Below is a small trained network, with its code and all its weights. Each question gives an input and a class and asks what happens when units are switched off, that is, made to give their printed mean instead of their output.

import numpy as np


def w(rows, s, z=0):
    codes = np.array(rows[::2]) - 128.0
    scale = np.full(codes.shape[1], s)
    scale[-1] = z or s
    return codes * scale


def f(y):
    return y / 2 * (1 + np.tanh(0.7978845608 * (y + 0.044715 * y**3)))


def log_softmax(a):
    a = a - a.max(-1, keepdims=True)
    return a - np.log(np.exp(a).sum(-1, keepdims=True))


def net(x, mask):
    res = np.array(x, float).reshape(1, 4) / 4 @ E
    y = f(res @ A[0][:, :-1].T + A[0][:, -1])
    res = res + np.where(mask, y, B[0][:, -1]) @ B[0][:, :-1]
    return log_softmax(res[-1] @ U[:, :-1].T + U[:, -1])


A, B = {}, {}
E = w([
[14,86,162],'x0',
[45,197,179],'x1',
[68,114,1],'x2',
[142,21,99],'x3',
],0.008)
A[0] = w([
[143,79,117,35],'n0',
[152,219,112,140],'n1',
[71,108,55,104],'n2',
[79,120,150,177],'n3',
[81,149,197,254],'n4',
[39,98,141,228],'n5',
[159,57,51,167],'n6',
[168,70,79,244],'n7',
[193,140,214,184],'n8',
[176,143,217,204],'n9',
[20,95,132,217],'n10',
[1,105,131,164],'n11',
],0.0098,0.0032)
B[0] = w([
[136,123,90,141],'n0',
[119,247,105,193],'n1',
[216,118,152,208],'n2',
[91,85,207,171],'n3',
[90,185,254,216],'n4',
[93,61,215,232],'n5',
[159,3,68,254],'n6',
[200,65,82,248],'n7',
[218,138,186,212],'n8',
[230,167,219,210],'n9',
[68,54,178,251],'n10',
[46,86,165,255],'n11',
],0.0072,0.0061)
U = w([
[69,136,180,31],'0',
[131,189,14,121],'1',
[104,253,108,62],'2',
[154,57,27,96],'3',
[224,174,180,99],'4',
[85,100,128,176],'5',
[163,150,147,255],'6',
],0.011,0.0084)

Each question gives the input, the list of numbers given to net, and the class t.
The units are the neurons (one row each of A and B). Each row of codes is followed by its name. A weight is (code - 128) times the scale printed after its matrix; where a second scale follows, it is the last column's (A, B and U).
mask holds one flag per neuron, in row order. A switched-off neuron (its flag False) gives its mean, the last column of its row in B, instead of its output. The means were averaged over made-up inputs and are rounded, as every weight is.
A unit's drop is (log p(t) with every unit on - log p(t) with that unit switched off) / (log p(t) with every unit on - log p(t) with every unit switched off).
The circuit of an input: a set's keep is (log p(t) with only the set's units on - log p(t) with every unit switched off) / (log p(t) with every unit on - log p(t) with every unit switched off). Starting from all 12 units, units are removed one at a time, each time the one whose removal leaves the highest keep (on an exact tie, the one counted first), for as long as the keep stays at least 0.8.
circuit, biggest first: the units of the circuit, biggest drop first
top k neurons: the k neurons with the biggest drops, biggest first
drop when u is switched off: that unit's drop, to one decimal
input [0,3,1,-8], class 2: circuit, biggest first -> n1, n6, n7
input [0,-3,2,-2], class 3: circuit, biggest first -> n4, n9
input [-7,-7,-1,-1], class 3: circuit, biggest first -> n6, n4
input [-2,5,7,-6], class 2: circuit, biggest first -> n1, n6
input [5,-1,-7,1], class 4: circuit, biggest first -> n9, n8
input [-6,4,7,-8], class 2: circuit, biggest first -> n1
input [4,2,-7,0], class 4: top 2 neurons -> n9, n8
input [6,2,3,2], class 0: drop when n11 is switched off -> 0.1
input [3,4,-2,-2], class 0: drop when n7 is switched off -> 0.1
input [2,0,0,7], class 3: drop when n4 is switched off -> 0.2
input [-8,7,0,-6], class 2: drop when n1 is switched off -> 0.5
